Each row has a class, written after it.
[ -23  -57   31 -242    6 -201 -118 -385  -82  -72   -3  -42 -133 -103
  220  141 -198  322 -123  231 -342  290  -32 -129   17  346   -7  190
   26 -189  401 -899 -249 -255  -15 -208  -78 -141   70 -354  141  -79
  -79]  (217)
[ -24 -214  -96  -64  185  270  -55  -58  128  418  211   79  223  256
  -23  -13   69  224   77 -129 -521  335 -299  -11   67  122   71 -154
   98   34  -82   42  312   85  -49  -65  279  -79 -298  145 -164  354
  189]  (108)
[-161   26  145 -522 -137  418  252 -136 -312  -61  248  301   79  531
    1  135  218 -186  127   82 -275 -194   31  154 -193 -274  -27  132
  172 -172 -163  276  137   -3 -208  137   43   36  -59  -13   20  167
 -104]  (125)
[ 107   -3   37 -289 -138  -69   37  -54  -31  286    7 -250  121 -570
  420 -373  233    1  267   27 -150  123 -158   97  -61  -35 -265 -198
  -31  -68   63 -170   59  226   62   51  208 -137   50 -259 -236 -336
  -65]  (41)
[  14  -81   75 -796  238 -249  203 -107  251  143 -106 -562   92  382
  225  457  248  161  -35 -281 -315   20  -13   98  134  482   47  -71
   74 -508  -63 -384   47  -24   24  -28  140 -144   73    2   43  140
 -125]  (177)
[ -74 -123  -31 -176   56  138  145   31   50  -62    7  217  131 -256
  286 -252   -9  236  272  171 -234   41   98 -184 -139  283 -252  -86
  -26  -72   87 -165   -7 -186  -68  251  215   47    9  -51 -128   22
   29]  (224)
[-260   15   43 -825  -26   93    1 -294 -150  253   31   27  192 -394
  101 -166  280 -232   48  -39 -381  -45 -124  314 -243  -22  -94  169
  116  210  -65 -251   88  116   74  220  270 -188   10 -269 -138 -300
  -44]  (145)
[-111  182  210  394  -68  186  173  147  -85 -162   33  167 -188 -235
 -228  -56  116 -144  151  -61  136  240  -43   82   74 -107  117 -141
   17  194  -84 -199  179 -124  -52   -4   17  137 -180 -196   30   97
  -71]  (217)
[ 336   18  389  285  -17   91  408  161  -45  -97  -83   28 -177 -223
   24 -296  106  -11  157  -54  133  -74 -209  204 -239   93  -84 -129
 -347   64   79   75    9  115  -47  -28  361  103  -25 -523   71  369
  232]  (108)
[ 131  -35  273 -251  154  -65   50 -130  150  109 -112 -489  -17  -73
   76  208   94   92  133 -198   67 -387  151   25  -19  201  233   17
  128 -153  -16  -26  190   17  -42 -203  336   55  227 -102   52  695
  166]  (108)
[ 221   13  254 -101 -287 -296 -332  -32 -106  133   33  -44  203 -328
  -77 -429  216 -116 -351  -19  194 -194 -102  186 -100 -311  116  -97
  -29   39  -44  245  -87  317  -27  231  138  -73  184 -236 -334  118
  342]  (111)
[-309 -105  -55    8 -152  219  209  -11   17  140 -128  245  -99  -12
  303  191   67  144  -12  239 -263  467   37 -169  -48  118 -328  239
  -16  521 -202 -307   -5 -129   26   83  217 -141  -86 -269 -280 -480
 -228]  (89)
[ 280    3   48  122 -203  -14 -149 -239  -11 -298  -40  247 -117  388
  100 -128 -148  258  -98  -32 -168  -66  -71 -247  -27  370  -36  137
 -280 -293  320 -219 -210 -343  -51 -321 -184  -47  103 -660 -101   -5
   -9]  (41)
[ -71   83  184 -215  228  316  256 -329  -99  335 -177 -167   67   61
   10  245 -143 -101  152 -192 -452  293  -89  120 -225   65 -177  145
 -128  -11 -334 -547  113  -81 -128  -18  291  241 -269 -150 -115   63
 -161]  (147)
[  86 -211 -201 -265   37  137   71 -161  -66   -4  -22  295  251  610
   87  -47  -13  138  218  -23   -7 -375  244 -141 -151  143 -269 -132
  138 -274  -16  388 -201  -15  -68   93 -167   97  140  176  -46  -41
   93]  (217)
[-431 -208  102 -258  -33  195 -196 -701  312  240  119  158   15 -289
   93   56 -296  211  101  207 -410  230 -198 -249   11  264   71   42
  -98  153  399 -617  105 -428 -149 -222  186 -221   -1  101   98  172
   46]  (89)
[-281  173  168  422    0   23  -78   -7  -75 -331 -136  244   14  242
 -114 -298  237 -173    0   93  226  131 -167 -149  168 -128  154 -366
 -180   -9   39  343   43  -51  -39 -130 -240  100 -224  224 -181 -277
  -88]  (41)
[-277 -285 -140 -351   81  -76   78 -243  -11  -90  -75 -276    0   51
  192  205   52  114   56   83 -217  176 -113 -102  -49  248 -276  106
   95 -154  240 -819 -170  -43  -38  -89    1 -181   92 -118 -107  134
   14]  (224)
[ -60  359  261  -11  109 -196  115  150  -41  174 -147 -330  138 -540
  -41  187  108 -286 -325 -292   55  116  -30  495 -112 -427  169 -128
   87  138 -327 -172 -129  206 -119  362  354   26 -216 -137   60  246
    0]  (217)
[-307  -15   -4 -523   53  -73 -232 -256 -189  176  285 -160  194    2
  466  366 -248    3 -147  109 -497  206   67 -171 -200 -186 -246 -125
   22 -111   70   76 -151 -120 -177  104   86  -43  -71   49   13   16
  116]  (177)
[  42  152   66 -445  314 -123  223   99 -190  237   -8 -237  110 -337
  231 -341  163 -166   50   54 -482  163 -295  269 -286 -145 -303  -99
  -80  121  209 -248  -44  376  206  193   52   55   43 -127   31   79
  223]  (111)
[-634 -108 -284   94  196  466 -182  -65  -71  157  142  246   47  127
 -123  146  -14   32  464  243 -434  356 -108 -213   56   27  158 -385
   57  335  -24   14  315 -331  -21   90  138  -62 -151  704  -38   33
  190]  (177)
[ 152 -175 -271  549  135  157 -474  104 -347  243 -172   73   96 -282
 -243 -593 -136 -177  173  155  -16 -111  102  250 -251  136   -8   60
 -406  152  -87  -59 -117  -32 -131  182  247  -71 -128 -111  -98 -305
  136]  (145)
[ -90  -73  427  159    0  -49 -114  -89  338  -12  154   27  259 -434
  168 -282 -159  104  281   62  102 -186 -274  -81  -28  252  -92 -431
  -74 -193  100    5 -118 -278 -161 -113   72   34   55   70  188  246
  108]  (41)
[ 611  247  328 -427   -2  -35  664  -15  235  154   24  -42 -116 -273
   30 -319   86   85  -66 -272 -197  -28 -179  382 -277   31  -17    3
   33  211 -158   74  212   82   30  119  394   67  -74 -629 -133  -48
  -99]  (41)
[ 125 -414   25 -296   40 -208   25 -231  193  -12   12 -190   84 -162
  290   12  205  247  -40  -19 -194   22  -92 -123 -124  395  -13  141
   29 -230  165 -422  -40 -211  -86  -28   31  -34  209  -65   36  264
   52]  (217)
[  -8   49  -68   30   84 -192  369   68 -290  105 -258 -193   29   25
  259 -138  246 -198 -108 -358  118  145 -150  167 -157 -162   64  179
  -63   -3  346  156  -49  230   17  271  513  -82 -145 -283 -351  403
  162]  (147)
[-162 -110   16   86  584  232   -3 -178  354   98 -176   39  -23  -11
 -191  -91   61  161  217  -31 -463   39 -451 -113  -77  462  -98 -370
 -121  120  161  -82  123    8  -64 -101  175  -24 -148  424  -93  575
  396]  (82)
[  44   37  263 -623  398  202  -52 -157   37  -12 -135 -161  -86  349
  -84  152  545  -84  -41 -111 -139 -297 -207   89   17  386  143  232
   34 -230  -19  138  126  461   59 -104   23  -23  -25  127   43  242
   -3]  (147)
[  39   99  120   86  384  379   51   25  -60  343  -77  -55 -132   99
 -188   28 -325   65  407 -181  -87  163  111   70  -43  177   15 -212
   24  139 -138    8  -10  -67  -41   85  366  363 -210   75  -14  392
  195]  (125)
[-263 -230 -240  340  -92  -74 -329   85 -382 -284  -20    8   64  555
  -43 -283  451  -68  141  -74  281  139   41   -4  -47 -416  271 -487
  -58 -144  386   80  -16 -195 -252   -9  -83  -63 -168 -122  -58   62
   86]  (125)
[ -26   21  262  517  330  -32  462  187 -240   49 -266  131   25 -343
 -127 -139   95   22  342  107  309  -85  -77  238 -184   73   24 -248
  -39   93  -39 -108  161  -53 -179  122  339  278   10 -140   70  417
  269]  (111)
[-119 -103  -49  151 -125 -229 -174  -64  -25 -112   99   79 -153   99
   92   26   62   88 -134 -194  152 -267   66  -30   64  137  153  339
 -213  -24  325 -282  -11 -438   20 -318  120 -197  192 -362   37  172
   42]  (82)
[  57  107  191  137   84 -213  -61  -40   77 -143 -246 -182   69 -169
  -22   54 -214  -52  -38  -15  276 -323   -9   49 -148  115  135   -4
 -155  -89   14  -37 -144   97 -117 -195   20  -71   98 -155  206  550
  276]  (125)
[-146  120   68 -470  434  303   55 -231  232  391   74 -150   20  122
  -66 -110 -104   80  183    4 -557  222 -183   91 -103  141  -52 -174
  -27   34  247 -169  231  127  -98  -21  349  -38 -270  -55  -53  161
   86]  (177)
[-122   36 -153 -650 -143 -237  -84 -110  127   97 -154 -418  194   28
  246    9  312  -24   22 -151 -172    4  -28  -58   89  -98  289   69
  142   25   24  363  210  215   99  -18  -73 -157   64  257 -144   75
   12]  (41)
[-149 -104  169 -559 -351 -175 -614 -482  187  139   88 -138 -209  -22
  -28  437  167   70 -346  165 -116  -26  -49 -174  244  392  208  213
   26 -130  127 -325   30   -8   21 -334  -96 -254  278 -254   25 -325
    5]  (108)
[-275  -28 -121 -338  162  -84  509  -55  -10  -65  -92 -129  116  -52
  232  418 -108  -40 -299  -28   20  154  129  -92  -64 -218  -92  274
  166  385  128 -138   30  110   75  324  176 -114  107  116 -180  379
   34]  (12)
[-223   -9 -209  321  -52 -279 -123   30 -244 -159  -98 -335   35 -155
  140   59  104 -116  232 -391  439  -89  337   38  -55 -119  327 -290
   92 -362  153  -85 -171 -433 -262  -44  -44  131   22   25  150  464
  143]  (22)
[ 137   45  220 -585   37   96    1 -454   99  179  318  -62 -131  152
   70  391   -4  174 -355  -43 -430  -87  -80  -22  -50  335   65  336
   27  -32  211  -56  -26  -39   84   50  221   24   61 -111  104  -46
   24]  (147)
[ -87  -96 -259 -114  244  119  107   32  166  212   88  -82  -52    3
  -99  -55 -169  103  250   73 -342   -2   98   90 -117  181   15 -311
  107  268  186  -82  130  -58   25  -64  351 -110  -98  120    8   58
   33]  (125)
[-247   83  -71 -430  119  -26  350  -97   93   37 -249 -323   40 -306
  333  396  -33 -163  138  -70  -40 -159  -35   50  100  361   20   62
    5   27   29 -210  -23  -80  340  175  348   -7  245   36 -142    1
  -41]  (177)
[-254 -364 -123 -433  -76  208 -159 -379   48  -99  197  122    3  157
  154  226  -84  272   73  228 -282  132  -72 -241  -96  519   10    8
   26  140  237 -428 -120 -336 -101  -66  125 -263   78 -199 -120 -109
  -46]  (22)
[-111 -163 -117   63  -21  183  -50 -238   35 -139  102   63 -173  418
  -10  365 -126  273 -146  -90  -57  160  257 -148   74  136  -34  352
   34  -14   79 -259  -61 -268 -199  -82 -130 -176    5 -240  156  274
  160]  (41)
[  61  305  -73  100  301  357  202  -95  183  171 -312   -9 -198 -423
 -290  -94  -21  -15  145  125 -265   56 -127  193   34  369  143  256
    4  481   61   72  216  372   90  122   90  -59 -177  -37   50  108
  177]  (217)
[-162  -97  243 -546  372  265 -152 -189  284  247  203 -237  -71 -211
   43  -80  165  -45   53   -7 -525  320 -228  -44  -27  146  162 -277
  133   46  179 -111  293   87  -43  -39  387   -5 -209  188  -70  355
   17]  (89)
[-122 -186 -533 -117  305  306   20 -206 -260   43   59  437  433  -50
  108 -318 -305   29  390   48 -456 -109  -25   74 -426   66 -446 -265
   43  276   35 -465 -140 -358  -69  125  -40 -161 -205 -149  -27 -445
 -247]  (145)
[-299 -108 -308  -22 -150   30 -535 -142 -155 -303  -98 -159  149  409
 -125 -361  131  -96  419   25   41 -243  -39 -119  -31    5  123 -441
 -149 -426  232  139   27 -263 -233 -289 -379   11  -21   -7 -131   47
  257]  (89)
[ 268  -73   85  421  -49  144 -279 -358 -192  101 -304   46   95 -147
  -95 -361  106  -12   31   58 -162  137  -43   96 -168 -158 -102 -135
 -236 -243   36 -380  -12   37 -217  -47  -39   41  -38 -451 -150 -151
   31]  (12)
[  56 -146   80 -496   81 -154  164 -312  -78  -53  -51 -359    8  175
  397  440 -207  166 -104   -2 -478  223  -23 -275 -182  349 -279  -76
 -140  -20   61 -428 -199 -204 -157  -41  -30 -146  105 -156 -209  284
  -19]  (12)
[  40   57   91 -270  276 -128   86 -161 -116  114  100 -224   42 -165
  179   92  215  119 -191    6 -229  -63 -151   50 -115  235   -1 -122
 -107  -53  370 -439  -18  -29  -52  247  366 -117   22  -86  -31   48
  -32]  (12)
[-161  -54   19 -526 -111 -252  241    0  110  173   -7 -311  433  678
  463  391   16  144  -87  -46 -269  222 -160 -215  223 -226  -98   28
   56 -486  -95  177   66   44  -50   52 -122  -82   36  465 -184  316
  -43]  (89)
[ 120  216  316 -336 -192 -141 -262 -211  198  383  107 -247 -193 -273
  339  286  -13  -79 -265   33 -345  167 -378  -98  -19  -63  -33  124
 -144  -80   -5 -161   32  172  300 -285  302   49  113 -120   -2 -205
   72]  (147)
[-121   75   96 -420   38  -13  -49 -127   62  225  -42 -155  147 -256
   27 -215  -60  179   62   16 -314  116  -72  268  -76  -78   91   19
  -46  233  194 -543   74   66    9  147  501 -404   -6 -338  -42  163
   88]  (111)
[ -65   79 -236  289  105   38   79 -153 -394 -260 -244  100   80  325
 -152 -211  169  -82  -51 -103  173  -76  220  257 -194 -315   42  -95
  -95   93  168 -337  -35 -172 -289  151  -25 -268  -98 -612 -184 -126
  -83]  (111)
[-389   67  279 -390 -242   55 -189 -100  -77  212  179  -65  -24 -662
  157   80  202 -219   37  169 -150  170 -302   63 -141  -62  -75  221
  225  480 -120 -640  193  -27   -1 -106  118   10  -80 -445   66 -214
 -247]  (12)
[-141   22 -223  482   31    7 -164  -91 -334   97 -152  343 -130 -448
  -55 -391    9 -174    4  130   92  161  211  171 -195 -164  -48 -255
  -98  423  207 -118  -78 -203 -222  259  219 -208 -235 -319  -20 -614
 -124]  (41)
[-256  -81  -45 -334  120  147 -321   23 -386 -119  315    9   60  515
  -33  187  192  -31   25  -61  -17   30  151   30 -101 -296  236 -104
  188 -134  143  505  -85   99 -189  190   -7 -136  -91  262  275  407
  364]  (145)
[-406 -111 -139  378   52  479 -193  -96  -41  331  140  249  -75 -545
  -89   96  -57  -47  140  206 -427  589  -61   90  -20  179  -19  -65
  190  524 -144 -382   14 -310  -86  257  241  -51 -222  -65  -17 -342
  -23]  (108)
[ 183 -330  -28  -51   14  146  138   19 -211 -229   85  225  123  172
  -90  -89   36   61   -7  -86   48 -476   84  229 -115  132 -189  228
  141   67  -66  274  -80  105   50  266   56 -232  212 -255   57  564
  530]  (82)
[ -33  -61  -21 -825  -70 -176  113 -161   50  142   82 -502   16 -245
  282  206  206  329 -154 -180 -379  273  213   88 -215   30   17  207
  -29   94   39 -504   67 -102  -76  340  516 -265  100 -264 -207  -45
   20]  (147)
[ 205  -72  -24 -225  330  220  331  -36 -217   44  131  -48  -16  493
  248  123  -65  133  132 -142 -423 -126 -129  152 -192  113 -355  127
 -180  -80  135   81   24  135  -41 -161  159 -107 -171 -361  193  320
  111]  (41)
[ 179  100  325  575  -33 -340  183  104 -189 -105 -244 -145  125 -435
   44 -351  -87 -134   17 -271  416   22   77  110 -176 -380 -119 -375
  -22   60 -245  179 -123 -136 -342  149   13  157 -250 -103  -62  311
    1]  (108)
[   2 -159  358  -23 -235 -275  128 -340 -187 -107 -111  -67  -32  188
  355  504  210   66 -632 -201 -110  195 -203 -118   18 -138 -274  487
  -61  -88   51 -553 -236  -38 -164  -38  -32 -146   14 -537  -91  385
 -115]  (41)
[-140 -292 -198  171  326  426 -152  193 -159 -400  121  319 -160  769
 -224  159  352   15  187  -17   27  -73   -1 -147  100   21  118  -90
  176 -339   76  769   68    1  -45  -20 -257  174   -4  458   74  411
  318]  (177)
[-337 -197 -107 -637 -168 -178  -80  -44 -121  210  308 -271  367  -88
  279  316  -58   61  -68   63 -234  289  146  -22   60 -111   52 -139
  447  -78   59 -301  -66  -16  -80  320  139 -245  113  116  -69  175
   22]  (41)
[-118   40  -64 -282   86 -448 -198  -60  226 -170  -66 -201  182 -415
   32  154   65  -19 -370   43   30 -154 -120 -115  123 -203  180  269
  448   12   44   77   48  116  131   64 -364 -203  265  594   99  277
   57]  (12)
[-228   82 -288 -651   64   99 -432 -225 -129  249   79   15   59 -212
  145   54  221  -74 -175  126 -463   58  -92   92  -87   62  167  197
  141  338  191 -223   96  215  273  137  222 -497  206 -244 -150 -287
  201]  (12)
[ 245  -18  119  -68  227 -170  -75 -389  209  131   54 -288  -26   87
  132  467 -248   71 -470 -110 -318   11 -132 -257    4  268  -75  366
  -69 -178  147 -105   53  174   67 -153  -38 -123   86  100  295  420
  246]  (41)
[-175  -33  -50  328 -150 -191 -380 -142 -212 -274  -30  -69  119  346
  -49 -206  136 -191 -160   89    0 -104    5 -135 -143 -268  148 -273
   12   78  188   16  -62 -235 -248 -127 -221  -94 -195  -59  -67  -47
 -165]  (125)
[-147  -19  166 -160  -36  325 -112   12 -168 -224  158  215 -204  301
 -191 -131  425  -83  168  -15  115  -89 -126  115  -22 -127  123   -7
  148   65   31  356   62  126  -52  -31  -35  -12  -44  -66   35  144
  147]  (111)
[ 361  262  152 -375  311 -121  153 -283  -20  304  205 -263 -106 -474
  280  308 -381  145  -44  -87 -222  -39    5  123 -235  274 -179  -10
 -133 -328  270 -481 -238 -246  -62   94  355  112  175 -401  131 -242
 -120]  (145)
[-245 -141 -129 -127   23  286  200  -22 -142    3  446  432  -43 -576
  122  -43  136  -80  -75  122 -343   90 -323  162 -231   77 -258  265
  -68  533   35 -298  183 -120  157  145  275 -216  -34 -222   13 -254
   64]  (12)
[-174 -336 -164 -132  213  156 -233  -72  432  115  132  -36  -94   -3
 -124  238  -19  272  227   72 -225 -274   63 -102  297  606   76  -18
   95  123  -85  591  172   47  262 -177  -67 -135  151  809  358  268
  541]  (177)
[ -25   55  221  160   51  108  -67 -255 -461 -266 -282  165 -137   -5
  -45 -403  197 -137  205  111    3   76 -217   23 -387 -117 -213 -236
 -387  -90  184 -434   26  -97 -296 -188   13  167 -168 -754 -122 -168
   35]  (41)
[ -51  -27   70  435 -347 -259 -413 -301  -37   55 -114   91  118 -452
  -58 -247  -27 -208 -292   29  207  174  -91 -118   58 -299   23  165
 -143 -132  -13 -214   52   -3 -122 -214 -288   43 -128  -48    1 -336
 -155]  (89)
[-100 -364 -246   89 -174 -254  -19  -45 -278   69 -147  220  362  114
  346   99   83  131 -269   12   -5  165  108    5  -48 -225  -88  376
   76  -43   87 -108  -39  -43  -91  330  149 -482  275 -399 -224  275
  306]  (111)
[ 158  157  -94   21 -224 -211  -79 -120 -138  162   -5   75  170 -358
  158   -3   -7 -121 -423   90  -36  -96 -193  155  -39 -271   60  269
  116   73 -144  413  -92  181  143  292   83 -172  157   62 -242 -241
  213]  (12)
[-366  326 -166 -184  -33  462   10   85   -1  103  253  100 -318 -346
   70   -1  624 -163  115  214 -328  491 -189   50  138 -121  177   65
  316  374   55   85  385  128  161  238  -74  -35 -201  105   59 -541
  -95]  (89)
[ -84 -322 -138  113  317  150   11  453 -314 -134   80  235   76  671
 -227   -9  175   15   61 -126   23 -102  -30  140  -52  188 -154    4
    5  -34  -41  181 -104  174  -41   53  -49 -101  -31    4   42  624
  430]  (12)
[-223  -46   15  -89  298  -43  -38  193  -49  227    3   51  -18 -518
  174  -34  331  122  185   63 -168  348 -142    7   95   29 -136 -232
  179   85   90  127  156  218   51   81  159  209 -191  110  -55 -150
   46]  (224)
[   7   49  201  150  247  -23  264 -252  138  200   77   69  188 -680
   46  -49 -168  -17  109  -90  303 -408  -14  329 -125  332  148  -74
  144  -10  -36 -405    6 -348 -136  -46  349  113   32 -297  226   15
 -130]  (41)
[ 141   67   57  352  102 -196  392  144  112  239  -46 -161  251 -321
   63 -360 -137  139  260    8   32   76  -42  320 -185 -101 -138 -613
  120  176 -138 -385 -155 -208 -216  160  105   72 -238   17  119  -49
 -133]  (82)
[ -60  -55  462   19  334  136  303  114  -28 -363  130  118  -14  133
 -179  149  194   17 -126   18   58 -145 -101   71   39  -60 -160   49
   27 -277   20 -156   -8  153  -56   11  -56   93   30  228  167  554
   27]  (147)
[ 128  -82  172 -197   65  322   50  -14  -10 -261  -37  511   80  835
   90  -81   84  133   86   28   72 -472    6 -235 -102  -26 -153  142
 -180 -357 -216  618   49   15   17 -182  -32  189  198   58 -136  271
  240]  (41)
[  85  212   40  268 -109 -129 -280 -149 -198  112   56  -65   43 -399
    0 -189  123 -217 -226   -2   45  183 -161  179  -86 -432  180 -109
  -26  219   73 -293   -7  -31  -50  148   49 -142 -147 -208   34 -487
 -294]  (111)
[-231 -230  -35  -49   30 -501  260  116  257  102 -189 -430  101 -384
  494  226  349  159   67   23  -28  414 -133 -207  175  241  133 -208
  242 -191   39    3  155 -176   10   20   61   87   79  420  -95  116
  -11]  (89)
[ -58  268    2 -180   61 -169  223 -225  -82  186 -191 -324  -73 -112
  208  349  106  314 -228 -263 -262  101  461  201  -24  163  250  351
 -216  -57  310 -465 -113 -266 -155  255  420  -82   70 -496   27  140
  -38]  (125)
[-339   10  120 -133  208  519 -235 -526  149  298  117  334  -10 -323
  -63   36   27   11  221  218 -595  400 -254  -86  -98   74  -15  -92
  111  178   14 -317  169 -135  -84  -24   78  -22 -212  288  201 -269
  -83]  (145)
[-211 -101 -187  200  211  426 -257 -666 -125   59   75  471  -96 -129
 -100  175 -348 -236  125  174  -19  -15  -26  -77 -214  103  143  -17
   -7  232  237 -109   16 -342  -62  -81  -53  -64   44  -32  336 -168
  165]  (125)
[  35    9  205  198  111 -276  168   22  147   46 -371 -157  210 -115
  189 -198   62  -24   50  -81  144 -206 -311  129  -93  158  -37  -80
 -344   12   37 -111 -128  -54  -14 -122   95    7    1 -125  -48  167
   28]  (147)
[  54  -77  -91   59  256  423  310   25  -29   92  167  466  113 -122
  -22 -564 -236  272  439   78 -422  160 -195    3 -213  350 -226  -97
 -168  112  144   98  187  -71  -43   66  214   79 -221  -67 -112  327
  399]  (12)
[-216  159  -84 -102   -1  -39  480 -126  -41 -110   66  130  203  106
   12   93 -127 -206 -231  -11   -7   87 -131  159  -52 -190  209  398
  -46   55  144 -204   19  -60    8  284   17 -380   75  176  104  289
   79]  (217)
[-164   60 -187 -445  195   45  229  108  255  349  -52 -444   45 -237
  397  159  -62  210  236  -28 -826  430   92   10 -139  128 -107 -135
   67  190 -250  188  115   83   81  201  540 -203 -144  462 -119  181
  236]  (217)
[-138  -47  310 -134  181 -211  281  146   23 -236 -268    5 -206 -247
  -82 -248  417 -170  -55  -75  434  -21  -78   58   -9  -59   47 -103
 -101   37  267 -152  103  147 -140  -27   -8  166    4 -149 -110  495
   37]  (22)
